Below are the code and all the weights of a small trained network. Each question names an input and a class and asks about switching units off, where a switched-off unit gives its printed mean instead of its output.

import numpy as np


def w(rows, s, z=0):
    codes = np.array(rows[::2]) - 128.0
    scale = np.full(codes.shape[1], s)
    scale[-1] = z or s
    return codes * scale


def f(y):
    return np.maximum(y, 0)


def log_softmax(a):
    a = a - a.max(-1, keepdims=True)
    return a - np.log(np.exp(a).sum(-1, keepdims=True))


def net(x, mask):
    res = np.array(x, float).reshape(1, 3) / 4 @ E
    y = f(res @ A[0][:, :-1].T + A[0][:, -1])
    res = res + np.where(mask, y, B[0][:, -1]) @ B[0][:, :-1]
    return log_softmax(res[-1] @ U[:, :-1].T + U[:, -1])


A, B = {}, {}
E = w([
[198,227,151,236,177],'x0',
[239,45,178,64,157],'x1',
[136,144,2,106,230],'x2',
],0.0084)
A[0] = w([
[212,165,187,191,144,182],'neuron 1',
[105,21,187,21,34,215],'neuron 2',
[51,169,177,183,25,200],'neuron 3',
[49,110,51,75,136,223],'neuron 4',
[189,247,107,240,184,231],'neuron 5',
[194,90,224,112,104,118],'neuron 6',
[189,88,227,102,98,113],'neuron 7',
[44,172,172,183,22,204],'neuron 8',
[203,89,99,88,205,97],'neuron 9',
[97,12,174,2,45,253],'neuron 10',
[65,176,27,147,178,140],'neuron 11',
[61,123,51,100,145,181],'neuron 12',
[197,97,85,84,200,94],'neuron 13',
],0.0062,0.0031)
B[0] = w([
[207,222,230,82,145,191],'neuron 1',
[116,81,48,218,133,241],'neuron 2',
[65,52,194,71,254,220],'neuron 3',
[46,133,67,65,67,210],'neuron 4',
[218,236,122,196,195,252],'neuron 5',
[223,191,139,190,50,180],'neuron 6',
[213,173,111,206,40,181],'neuron 7',
[53,55,179,71,252,223],'neuron 8',
[83,62,195,92,214,173],'neuron 9',
[103,75,38,205,127,254],'neuron 10',
[136,203,11,162,64,211],'neuron 11',
[63,153,61,74,59,194],'neuron 12',
[62,60,181,76,217,172],'neuron 13',
],0.006,0.0089)
U = w([
[65,34,135,71,159,221],'0',
[157,148,52,237,92,142],'1',
[132,152,198,89,221,146],'2',
[194,174,196,128,41,3],'3',
[90,178,78,28,2,91],'4',
],0.0083,0.0016)

Each question gives the input, the list of numbers given to net, and the class t.
The units are the neurons (one row each of A and B). Each row of codes is followed by its name. A weight is (code - 128) times the scale printed after its matrix; where a second scale follows, it is the last column's (A, B and U).
mask holds one flag per neuron, in row order. A switched-off neuron (its flag False) gives its mean, the last column of its row in B, instead of its output. The means were averaged over made-up inputs and are rounded, as every weight is.
A unit's drop is (log p(t) with every unit on - log p(t) with that unit switched off) / (log p(t) with every unit on - log p(t) with every unit switched off).
The circuit of an input: a set's keep is (log p(t) with only the set's units on - log p(t) with every unit switched off) / (log p(t) with every unit on - log p(t) with every unit switched off). Starting from the 12 units with the biggest drops (on a tie, the unit counted first), units are removed one at a time, each time the one whose removal leaves the highest keep (on an exact tie, the one counted first), for as long as the keep stays at least 0.8.
units of the circuit, in order: the units of the circuit, biggest drop first
top k neurons: the k neurons with the biggest drops, biggest first
drop of u: that unit's drop, to one decimal
input [-1,-1,-3], class 0: units of the circuit, in order => (neuron 5; neuron 11)
input [-1,-7,0], class 0: units of the circuit, in order => (neuron 8; neuron 3)
input [0,5,-6], class 1: units of the circuit, in order => (neuron 2; neuron 7)
input [0,-7,0], class 0: units of the circuit, in order => (neuron 8; neuron 3)
input [3,1,6], class 2: top 3 neurons => (neuron 10; neuron 2; neuron 13)
input [2,-4,0], class 2: top 2 neurons => (neuron 10; neuron 2)
input [2,8,-3], class 3: top neuron => (neuron 1)
input [-7,3,-1], class 1: top 2 neurons => (neuron 2; neuron 10)
input [0,3,-4], class 1: top 3 neurons => (neuron 2; neuron 10; neuron 7)
input [-8,-7,-3], class 0: drop of neuron 8 => 0.1
input [-7,-2,2], class 4: drop of neuron 3 => 0.2
input [4,7,-1], class 3: drop of neuron 7 => 0.2
